Rows, each followed by one of two labels for a hidden trait (new trait and labels in each part):
[-11  -3   3  -3  -3   6  10  -4  10  -5   4 -13   3  -3  -1  -7   5  -6
  17  -3 -25  -6   0   0   3   1   1   1   0   2  -4   4   0   8  -5  -2
   7  11   4   0  16  -5   0   2  25   2  -7  22   2] : <80>
[ -8   1  -8  -3  -1   2  17   1   5  -8   4  -9   7   0  -9 -24  -3  -6
  14  21 -33  -7   1   0   0   4   4 -13  -2   5 -11   3   1   3  -6  -5
   4   7   6  -1  23 -58   2   2  22   6  -6  22   6] : <80>
[-11  -1   7  -4  -8  12   7 -19  10  -4   7 -29   4   6  -4  -5  20  -6
  10 -12 -36  -7  -1  -1   6  -1   0   5   1   4  -4   3  -1   7  -8   1
  11  16   4   1  25 -22   0  -1  27   4 -16  15   1] : <80>
[-18 -17  23  -5  -2  16   7 -14  21  -2  -3 -26  -9 -21  27  31  24 -14
  21 -42  -1  -5   1   4  11  -3  -5  36   1  -6   5   3   1  17   0   5
   8   6   1  -1  -2  81  -6   4  17 -14 -26  63 -11] : <80>
[ -14    9  -23   -3   -5    2   41  -18   14  -21   16  -30   15   18
  -26  -59    0  -10   24   52  -76  -19    0    4   -4    8    9  -46
   -5   12  -23   10    0    1  -16  -11    5   27   18    1   54 -127
    5    3   63   18    0   28   19] : <80>
[-24   0   7  -3  -8  14  13 -13  16  -7   7 -38   6   0  -3 -22  21 -17
  30  -5 -62  -5  -1  -3   9   0   0   2   1   4 -11   3  -1  13 -11  -4
  16  25   6   1  33  -8   1   2  35   5 -30  57   1] : <80>
[-11  -2   2  -4  -4   5  12  -5   7  -4   3 -16   3   0   2  -7   7  -6
  15   0 -24  -6   0   0   3   0   1   1  -1   2  -5   4   0   6  -5  -2
   8  10   3   0  15  11   0   0  24   2 -10  18   2] : <80>
[-26 -11  -3 -14   3   4  17   2  19 -18   3 -20   9 -13  -3 -13  -6 -14
  43   6 -56  -9   7   6   6  10   7 -17  -1   4 -18  12   1  19  -5  -3
   5  16   7  -6  18  12   1   5  55   3 -28  68   1] : <78>
[-10  -3   5  -3  -3   6  10  -7   8  -7   4 -16   3   2  -3 -11   6  -5
  14   2 -20  -5   0   1   2   1   1  -1  -1   3  -6   3   0   7  -5  -2
   7  11   5   0  13 -18   1   1  22   1  -9  16   2] : <78>
[ -6  -8  -2  -2   3   2  16  -2  10  -8   1 -11  -1 -10   4  -6   0  -8
  24   6 -12  -7   2   6   0   3   1  -3  -2   0  -6   6   2   7  -2  -3
   3   4   7  -2  10   3  -1   5  29  -4   5  32   0] : <78>
[ -9   3   6  -4  -8   8   1  -9   3  -1   7  -9   6   7  -5 -10   8  -5
   7  -6 -37  -5  -1  -2   5   1   1   0   0   4  -3   2  -1   5  -8   0
  10   9   1   1  22 -25   1  -2  26   5 -13   6   3] : <78>
[-35  -9  -1 -15  -1   5  18  -1  23 -16   5 -28  10 -16  -2 -19   5 -18
  50  -1 -70  -6   4   0  11   8   9  -8   0   3 -20   9   0  22  -9  -4
  11  22   8  -6  23  20   1   6  52   1 -38  90   2] : <80>
[ -9  -6   6  -3  -3   2   6  -7   7  -4   1  -8  -1  -6   5   2   8  -7
  11  -9 -17  -5   1   2   4   0   0  10   0   0  -1   2   1   7  -3   1
   7   8   3   0   9   9  -1   2  21  -1 -11  21  -1] : <78>
[ -9  -2  -2  -4  -2   5  10  -6   9  -9   4 -16   4   1  -4  54   3  -6
  12   4 -27  -7   0   1   2   2   2  -4  -1   2  -5   4   1   5  -6  -3
   6  11   5  -1  17 -16   1   1  26   4  -8  36   4] : <78>

[  2  -6  21  16  10   3   1  -5   1   3   4  -8 -21   2  -7   5   8  -8
 -11 -16  -4  23   0   4  -5  -1   2  -1   3   3   4 -21 -25] : J
[ -9  -6 -12  -3 -15 -11  -4   6  -4   7   3  10  14  -2   6  42 -11   6
  -8 -16  -8   1  12   1   0  -3  13  23   5 -15  -8  18  -8] : N
[-10 -18 127  95   0  13  -4  -3   2  12  -6 -22 -21   0 -34 -25  46 -20
  -9 -89 -15  33   2   2   6   3 -16  13  11  12  16 -52 -73] : N
[ -6 -12 119  70 -14   5 -10  14  -2  17  34   0 -14  -1 -18  -7  58 -12
 -18 -98 -12  15   5   5   9   1 -19  10  16   0  -1 -30 -79] : J
[  7 -17  49  38  32  20   9 -37   6 -12 -52 -23 -38   9 -22 -35 -10 -21
   9  10   2  44  -9   2 -18   2 -13  -9  -7  19  23 -55 -14] : N
[ -3  -7 -37 -18  13   1   5  -2  -3  -2 -18  -2  -6  -1  13  13 -25   6
  -4  21   2   3   5  -3   0  -3  18   5  -6  -5   0   6  18] : N
[ -5  -9 -41 -20  10  -5   7   0  -2  -3 -30  -6 -19  -4   6  12 -18   7
  -2  24  -2   3   6  -3   0  -3  22   8  -7  -4   5  -3  23] : N
[ -4  -6  52  26 -11  -5  -9   7  -1  11  28   4  -1  -2  -7  19  23  -6
 -15 -37 -11  16  10   8  -1  -1 -10  14  14  -5  -9  -9 -54] : J
[ -4  -5  31  17 -17  -6  -8   8  -2  11  28   4   0   0 -10  18  11  -3
 -15 -45 -11  11  10   7   2  -2  -4  17  12  -6 -10   0 -42] : J
[ -9  -2  47  18 -16 -12 -12  18  -3  16  37   7   8  -7  -4  31  23   4
 -21 -50 -11  -1  15   5   8  -3   3  18  11 -11 -14   9 -41] : J
[ -7 -12 -38 -17  18  -4   8 -10  -1  -1 -40  -8 -10  -3   0   5 -24   4
   0  32  -1  11   4  -3  -2  -2  15   7 -10   0  14   7  25] : N
[  9 -12  69  47  27  26   4  -8   0   1   1 -17 -28  11  -3 -24  15 -14
  -1 -42   4  22 -10   0  -5   2  -7 -14   1   7   6 -35 -39] : N
[  8 -13  88  47  17  24   0  -5  -1   0  15 -12 -21  11  -3 -17  19 -15
  -6 -49  -1  18  -8   2  -4   1  -6 -10   3   2   3 -29 -53] : N
[  7 -12  86  53  24  25   2  -7   0   3   2 -20 -26   9  -5 -27  26 -16
  -2 -51   2  21  -9   0  -3   2  -8 -10   3   5   7 -42 -41] : N
[  0 -16  86  60  31  17   7 -19   4   1 -31 -30 -39   4 -21 -42  26 -19
  -3 -43  -4  34  -6  -1  -3   2  -9  -6  -4  17  24 -70 -30] : N
[ -7  -5 -80 -54   8 -18   7   4  -2  -5 -23   4   3  -8  15  34 -37  18
  -4  59  -1  -5  12  -1  -1  -5  31  12 -11 -14  -4  29  46] : N
[ -2  -5  81  34 -15  -4  -9  13  -1  13  44   2  -5   0 -11  16  31  -8
 -19 -66 -12  12   8   7   5  -1 -11  10  15  -5  -7 -13 -49] : J
[  2  -9   9   8  27  -3   7 -19   5  -7 -30 -17 -31   1 -14 -15  -6 -14
   0  17  -1  29  -1   3 -11   0 -14  -3  -7  11  18 -33   3] : N
[ -6 -12 -42 -10  21  -4   9 -16   2  -8 -44  -9 -15  -1  -2   4 -24   3
   2  39  -2  17   2  -2  -3  -2  16   7 -10   4  14 -12  36] : N
[  5 -14  54  33  32  17   6 -20   4  -5 -38 -23 -34   6 -18 -32  11 -17
   0 -13  -1  34  -8   3 -10   2  -7  -8  -3  15  17 -47 -22] : N
[ -4  -6  29  19  -4  -3  -5   4  -2   7  16   4   0   0  -4  26  -2  -3
 -11 -14  -8  15  10   5  -3  -2  -2  12   8  -7  -3  -1 -28] : J
[ -7  -6 -64 -40   0 -42   6   5  -4   1 -11  16  12  -4  19  32 -36  15
  -8  46  -3  -5  11  -1   0  -5  26  14  -4 -16  -8  41  31] : N
[ -2  -9  18  13   9  -1   1  -3   1   0  -2  -7 -18  -1  -4  -1   4  -6
 -10 -10  -6  15   2   3  -3  -1   3   1   1   2   6 -19 -16] : N
[ -5 -11 102  51   0   3  -5  -3   2   9   4 -12 -17  -2 -26   3  35 -16
 -13 -72 -13  28   4   6  -1   1 -14  10  11   6   8 -32 -56] : J
[ -2  -8 -64 -36  21  -2  10 -12  -1 -11 -47   0   0   0   9  19 -55   9
   6  57   5   6   2  -3  -7  -3  24   8 -11  -5   4  15  39] : N
[  3  -8  41  25  12   6  -1   0   1   3   9 -12 -25   4  -4  -6  14 -10
 -11 -29  -2  17   2   4  -4  -1   1  -3   3   3   2 -21 -30] : J
[ -6  -8  -2   0   2  -7   0   1  -3   2  -8   0   0  -2   3  20 -13   5
  -7  -4  -5   7   8   0   1  -3  11  14   0  -8  -2   0  -6] : N
